Below are the code and all the weights of a small trained network. Each question names an input and a target symbol and asks about switching units off, where a switched-off unit gives its printed mean instead of its output.

import numpy as np


def w(rows, s, z=0):
    codes = np.array(rows[::2]) - 128.0
    scale = np.full(codes.shape[1], s)
    scale[-1] = z or s
    return codes * scale


def norm(h):
    return h / np.sqrt((h * h).mean(-1, keepdims=True) + 1e-5)


def f(y):
    return y / 2 * (1 + np.tanh(0.7978845608 * (y + 0.044715 * y**3)))


def softmax(a):
    e = np.exp(a - a.max(-1, keepdims=True))
    return e / e.sum(-1, keepdims=True)


def log_softmax(a):
    a = a - a.max(-1, keepdims=True)
    return a - np.log(np.exp(a).sum(-1, keepdims=True))


def net(x, mask):
    ids = ['ΔΞΣθτφ'.index(c) for c in x.split()]
    T = len(ids)
    res = E[ids] + P[:T]
    r = norm(res)
    for j in range(2):
        rows = slice(4 * j, 4 * j + 4)
        q, k, v = (r @ M[0][rows].T for M in (Q, K, V))
        z = softmax(np.where(np.tri(T) > 0, q @ k.T / 4**0.5, -1e9)) @ v
        o = O[0][rows]
        res = res + np.where(mask[j], z, o[:, -1]) @ o[:, :-1]
    y = f(norm(res) @ A[0][:, :-1].T + A[0][:, -1])
    res = res + np.where(mask[2:6], y, B[0][:, -1]) @ B[0][:, :-1]
    return log_softmax(norm(res)[-1] @ U[:, :-1].T + U[:, -1])


Q, K, V, O, A, B = {}, {}, {}, {}, {}, {}
E = w([
[137,145,195,109,92,148,173,144,166],'Δ',
[125,81,145,81,118,98,129,74,111],'Ξ',
[46,148,115,84,107,137,106,165,163],'Σ',
[129,94,115,87,120,90,165,95,88],'θ',
[140,73,85,155,58,165,136,124,167],'τ',
[172,78,112,135,2,145,93,154,105],'φ',
],0.0049)
P = w([
[127,5,165,205,212,123,116,164,95],'0',
[103,52,110,76,6,166,153,15,84],'1',
[111,83,116,113,49,158,152,55,80],'2',
[137,102,110,115,30,161,158,86,107],'3',
[135,111,115,67,69,170,151,136,143],'4',
[158,133,92,89,88,170,119,111,163],'5',
[162,146,120,124,128,147,111,132,159],'6',
[152,172,119,144,131,130,108,109,191],'7',
[163,190,133,129,159,122,104,116,176],'8',
[158,216,118,155,203,143,117,132,162],'9',
[162,239,104,166,203,130,119,116,136],'10',
[159,191,95,155,165,121,117,134,149],'11',
],0.0021)
Q[0] = w([
[99,120,64,146,101,146,71,163,144],'H1',
[90,132,88,147,103,154,68,163,149],'H1',
[237,202,115,225,2,235,112,225,207],'H1',
[55,118,143,86,223,48,128,63,76],'H1',
[93,172,107,202,116,173,107,202,165],'H2',
[114,180,149,180,119,175,110,236,152],'H2',
[140,117,81,203,77,179,105,159,156],'H2',
[116,177,157,115,162,125,123,172,130],'H2',
],0.0061)
K[0] = w([
[95,218,112,105,136,134,117,148,154],'H1',
[96,215,121,102,133,125,123,135,137],'H1',
[117,255,153,117,138,138,140,138,156],'H1',
[122,8,123,145,128,114,117,112,93],'H1',
[135,190,101,102,98,125,138,88,149],'H2',
[132,182,94,98,112,129,126,88,124],'H2',
[151,173,96,127,77,148,125,103,163],'H2',
[110,138,133,85,145,110,129,112,110],'H2',
],0.0091)
V[0] = w([
[73,128,74,120,148,121,112,152,118],'H1',
[168,118,156,160,143,130,138,163,103],'H1',
[129,146,3,139,125,110,88,126,101],'H1',
[76,111,142,136,147,125,99,161,159],'H1',
[120,142,143,142,118,171,115,122,193],'H2',
[106,159,134,116,159,111,126,191,107],'H2',
[136,113,154,139,91,142,155,159,118],'H2',
[108,132,75,119,125,113,58,111,133],'H2',
],0.0065)
O[0] = w([
[86,169,169,68,133,143,34,64,21,138],'H1',
[157,124,111,152,35,164,145,69,173,16],'H1',
[33,52,66,160,173,168,1,32,39,12],'H1',
[79,195,180,36,88,130,123,105,135,196],'H1',
[108,117,129,61,187,60,154,107,96,186],'H2',
[150,43,80,171,98,110,107,110,104,3],'H2',
[108,176,111,154,222,160,121,130,119,231],'H2',
[91,94,210,129,77,85,165,73,226,128],'H2',
],0.004,0.0031)
A[0] = w([
[57,189,180,40,138,108,77,108,85,91],'N1',
[197,112,117,191,71,169,71,121,82,50],'N2',
[110,129,80,154,168,167,177,80,153,88],'N3',
[113,25,125,155,123,2,118,125,139,2],'N4',
],0.0068,0.0037)
B[0] = w([
[55,186,206,97,36,100,60,190,37,255],'N1',
[161,175,146,219,123,79,68,40,131,126],'N2',
[58,85,171,139,112,178,70,128,181,133],'N3',
[97,7,87,115,81,2,98,135,150,128],'N4',
],0.0053,0.0093)
U = w([
[149,124,42,112,248,150,135,129,43,75],'Δ',
[209,166,147,96,104,138,240,163,189,254],'Ξ',
[120,2,90,120,106,7,123,107,148,90],'Σ',
[196,169,137,239,102,116,83,9,126,109],'θ',
[65,187,194,76,75,115,78,146,52,156],'τ',
[52,68,140,140,156,253,103,86,206,41],'φ',
],0.0049,0.00075)

Each question gives the input, a string of symbols that net reads in full, and the target symbol t.
The units are the heads (4 rows each of Q, K, V and O) and the neurons (one row each of A and B). Each row of codes is followed by its name. A weight is (code - 128) times the scale printed after its matrix; where a second scale follows, it is the last column's (O, A, B and U).
mask holds one flag per unit, heads first, then neurons. A switched-off unit (its flag False) gives its mean, the last column of its rows in O or B, instead of its output. The means were averaged over made-up inputs and are rounded, as every weight is.
A unit's drop is (log p(t) with every unit on - log p(t) with that unit switched off) / (log p(t) with every unit on - log p(t) with every unit switched off).
The circuit of an input: a set's keep is (log p(t) with only the set's units on - log p(t) with every unit switched off) / (log p(t) with every unit on - log p(t) with every unit switched off). Starting from all 6 units, units are removed one at a time, each time the one whose removal leaves the highest keep (on an exact tie, the one counted first), for as long as the keep stays at least 0.8.
circuit, biggest first: the units of the circuit, biggest drop first
unit that matters most: the unit with the biggest drop
top k neurons: the k neurons with the biggest drops, biggest first
heads that matter: for each layer, one digit per head in row order, 1 if its drop is at least 0.15 and else 0, layers parted by /
drop of u: that unit's drop, to one decimal
input φ Ξ θ τ Δ Δ Σ Σ Σ Ξ Σ θ, target φ: heads that matter -> 10
input Δ Σ θ, target Δ: circuit, biggest first -> (H2, N1)
input θ θ φ τ, target φ: circuit, biggest first -> (H1, N1, N3)
input Ξ τ Σ φ Σ φ τ Ξ, target Ξ: top neuron -> (N1)
input θ φ Ξ, target θ: circuit, biggest first -> (H2, N2, H1)
input Δ Σ Ξ, target Δ: heads that matter -> 11
input Σ φ Σ Σ Σ τ Σ Σ Ξ, target Σ: heads that matter -> 00
input θ φ τ τ τ θ Σ Δ θ, target θ: circuit, biggest first -> (H2, H1, N2)
input Ξ Σ Δ Σ τ Σ Δ Σ Σ Ξ, target Ξ: heads that matter -> 10
input Δ θ θ τ φ θ θ Ξ θ, target Δ: circuit, biggest first -> (N1, H1)
input θ φ Ξ τ τ τ, target φ: circuit, biggest first -> (H1, N1)
input φ Δ θ, target φ: heads that matter -> 11
input θ θ θ Δ Ξ τ Δ Δ τ, target Ξ: heads that matter -> 10
input φ τ τ τ Ξ Ξ Σ Σ Σ τ Ξ, target φ: heads that matter -> 10
input τ φ φ φ, target θ: heads that matter -> 10
input Σ Σ Σ τ Δ θ θ τ Δ θ φ, target Ξ: circuit, biggest first -> (H1)
input τ Ξ Ξ Σ φ Σ Δ φ, target Ξ: circuit, biggest first -> (N1, H1)
input θ θ τ Σ φ Δ Ξ, target θ: heads that matter -> 11
input Ξ Ξ φ, target θ: drop of N1 -> 0.2
input Ξ Δ Σ Δ θ θ, target Ξ: unit that matters most -> N1
input φ τ τ Δ Δ Ξ, target φ: drop of H1 -> 1.0
input Δ Ξ Ξ Σ Ξ Δ Σ Ξ, target Δ: drop of H2 -> 0.5
input τ τ Δ, target Ξ: drop of N3 -> 0.0
